Below are the code and all the weights of a small trained network. Each question names an input and a target symbol and asks about switching units off, where a switched-off unit gives its printed mean instead of its output.

import numpy as np


def w(rows, s, z=0):
    codes = np.array(rows[::2]) - 128.0
    scale = np.full(codes.shape[1], s)
    scale[-1] = z or s
    return codes * scale


def f(y):
    return np.maximum(y, 0)


def softmax(a):
    e = np.exp(a - a.max(-1, keepdims=True))
    return e / e.sum(-1, keepdims=True)


def log_softmax(a):
    a = a - a.max(-1, keepdims=True)
    return a - np.log(np.exp(a).sum(-1, keepdims=True))


def net(x, mask):
    ids = ['γζηθλξστ'.index(c) for c in x.split()]
    T = len(ids)
    res = E[ids] + P[:T]
    r = res
    for j in range(3):
        rows = slice(2 * j, 2 * j + 2)
        q, k, v = (r @ M[0][rows].T for M in (Q, K, V))
        z = softmax(np.where(np.tri(T) > 0, q @ k.T / 2**0.5, -1e9)) @ v
        o = O[0][rows]
        res = res + np.where(mask[j], z, o[:, -1]) @ o[:, :-1]
    y = f(res @ A[0][:, :-1].T + A[0][:, -1])
    res = res + np.where(mask[3:19], y, B[0][:, -1]) @ B[0][:, :-1]
    return log_softmax(res[-1] @ U[:, :-1].T + U[:, -1])


Q, K, V, O, A, B = {}, {}, {}, {}, {}, {}
E = w([
[197,128,88,136,216,113],'γ',
[131,179,202,180,175,94],'ζ',
[54,100,194,30,133,121],'η',
[154,113,98,67,121,58],'θ',
[176,171,165,76,188,163],'λ',
[42,90,113,149,212,106],'ξ',
[89,100,99,82,249,203],'σ',
[191,49,157,219,90,126],'τ',
],0.019)
P = w([
[229,96,213,117,211,1],'0',
[105,120,91,155,181,122],'1',
[119,105,93,147,187,125],'2',
[127,98,98,141,191,118],'3',
[129,93,104,135,192,119],'4',
[138,97,113,129,197,123],'5',
[137,92,115,128,197,118],'6',
[143,93,121,123,199,116],'7',
],0.009)
Q[0] = w([
[163,112,183,114,188,75],'H1',
[137,87,63,76,202,140],'H1',
[108,134,152,154,131,137],'H2',
[207,16,186,106,248,95],'H2',
[122,203,164,140,133,167],'H3',
[171,92,204,150,133,112],'H3',
],0.013)
K[0] = w([
[220,115,185,188,13,93],'H1',
[150,19,89,152,83,228],'H1',
[43,153,125,94,178,97],'H2',
[196,53,239,86,237,35],'H2',
[84,116,200,146,111,251],'H3',
[218,37,163,208,2,196],'H3',
],0.0081)
V[0] = w([
[100,190,100,46,196,88],'H1',
[4,82,58,81,201,206],'H1',
[21,6,177,128,106,76],'H2',
[190,215,255,120,103,116],'H2',
[109,40,109,185,89,198],'H3',
[226,78,132,184,104,75],'H3',
],0.0082)
O[0] = w([
[147,180,54,114,145,81,106],'H1',
[115,73,8,124,133,156,49],'H1',
[168,98,139,77,177,74,175],'H2',
[66,188,101,121,134,97,254],'H2',
[185,134,158,87,107,109,96],'H3',
[141,118,60,113,85,117,220],'H3',
],0.012,0.0091)
A[0] = w([
[108,162,164,204,28,176,99],'N1',
[107,162,121,143,100,135,255],'N2',
[130,113,147,207,179,161,152],'N3',
[195,218,111,76,123,149,194],'N4',
[149,113,54,208,158,85,144],'N5',
[130,165,140,98,175,194,175],'N6',
[71,125,153,119,128,124,177],'N7',
[163,115,162,147,82,168,126],'N8',
[128,152,27,103,93,113,120],'N9',
[144,112,91,72,131,185,91],'N10',
[86,69,154,156,149,161,166],'N11',
[154,76,189,171,111,136,234],'N12',
[105,195,150,145,158,74,74],'N13',
[164,127,149,215,160,124,149],'N14',
[131,144,144,57,7,136,129],'N15',
[85,89,60,68,136,94,146],'N16',
],0.013,0.0089)
B[0] = w([
[221,67,173,112,165,158,160],'N1',
[167,87,110,155,162,103,186],'N2',
[137,97,191,139,51,104,163],'N3',
[92,131,1,157,130,135,182],'N4',
[124,166,164,67,138,225,224],'N5',
[152,145,153,186,121,91,181],'N6',
[153,120,92,117,163,110,200],'N7',
[70,74,99,119,86,172,159],'N8',
[206,96,190,77,177,76,218],'N9',
[141,189,172,171,156,92,158],'N10',
[123,116,49,145,159,126,171],'N11',
[152,179,46,84,96,164,216],'N12',
[123,100,179,77,80,169,231],'N13',
[95,196,134,121,110,188,170],'N14',
[90,182,187,245,107,92,175],'N15',
[74,100,146,197,66,131,252],'N16',
],0.0095,0.018)
U = w([
[193,138,68,45,191,222,35],'γ',
[122,162,201,107,102,170,57],'ζ',
[56,112,151,227,104,43,172],'η',
[226,77,126,63,162,51,183],'θ',
[90,200,33,198,169,138,255],'λ',
[27,81,90,119,102,254,105],'ξ',
[204,103,174,199,195,115,90],'σ',
[164,53,105,192,77,138,116],'τ',
],0.0091,0.007)

Each question gives the input, a string of symbols that net reads in full, and the target symbol t.
The units are the heads (2 rows each of Q, K, V and O) and the neurons (one row each of A and B). Each row of codes is followed by its name. A weight is (code - 128) times the scale printed after its matrix; where a second scale follows, it is the last column's (O, A, B and U).
mask holds one flag per unit, heads first, then neurons. A switched-off unit (its flag False) gives its mean, the last column of its rows in O or B, instead of its output. The means were averaged over made-up inputs and are rounded, as every weight is.
A unit's drop is (log p(t) with every unit on - log p(t) with that unit switched off) / (log p(t) with every unit on - log p(t) with every unit switched off).
The circuit of an input: a set's keep is (log p(t) with only the set's units on - log p(t) with every unit switched off) / (log p(t) with every unit on - log p(t) with every unit switched off). Starting from the 12 units with the biggest drops (on a tie, the unit counted first), units are removed one at a time, each time the one whose removal leaves the highest keep (on an exact tie, the one counted first), for as long as the keep stays at least 0.8.
circuit, biggest first: the units of the circuit, biggest drop first
unit that matters most: the unit with the biggest drop
k most important neurons: the k neurons with the biggest drops, biggest first
which heads matter: for each layer, one digit per head in row order, 1 if its drop is at least 0.15 and else 0, layers parted by /
input ζ λ θ λ γ θ ξ, target ξ: circuit, biggest first => N5; N16; H1
input σ η θ τ, target ξ: unit that matters most => H2
input θ λ ζ θ τ, target λ: which heads matter => 101
input γ τ η ζ τ θ τ σ, target τ: 3 most important neurons => N3; N6; N5
input θ θ η θ τ η η ζ, target λ: which heads matter => 001
input ζ σ τ λ γ, target η: circuit, biggest first => H1; N5
input η ξ η γ θ η γ ξ, target ξ: circuit, biggest first => N16; N5; H1
input γ τ ζ, target τ: circuit, biggest first => H2; N1; N5; H3
input σ θ ξ τ λ, target ξ: circuit, biggest first => H1; H2; N8
input θ η τ τ τ θ λ θ, target λ: 2 most important neurons => N9; N13
input ζ γ ζ ζ η τ θ, target η: 3 most important neurons => N9; N5; N12
input γ τ γ σ ξ ζ, target τ: 3 most important neurons => N5; N1; N8
input σ θ τ ξ γ λ λ γ, target ξ: circuit, biggest first => H1; H2; N9; N8
input ξ η ζ, target ζ: 2 most important neurons => N14; N3
input η θ ζ ζ, target ζ: circuit, biggest first => N13; N14
input ζ σ η η τ, target η: 3 most important neurons => N15; N5; N9
input η ξ τ, target θ: unit that matters most => H3
input η τ λ σ, target θ: which heads matter => 110
input η τ θ θ θ ξ, target θ: circuit, biggest first => H1; H2; N16
input τ γ ξ γ, target ζ: circuit, biggest first => H1
input θ τ σ γ σ, target λ: which heads matter => 100
input λ τ γ, target σ: 3 most important neurons => N1; N16; N5
input γ τ λ τ ξ θ τ θ, target τ: circuit, biggest first => H2; H1; N1; N5
input γ γ θ τ ξ λ, target τ: which heads matter => 110
input ζ ζ τ θ σ, target η: which heads matter => 010
input λ θ τ λ θ η ξ λ, target σ: which heads matter => 110
input η γ σ σ λ ζ τ, target θ: circuit, biggest first => H2
input λ ζ θ λ η, target η: which heads matter => 000
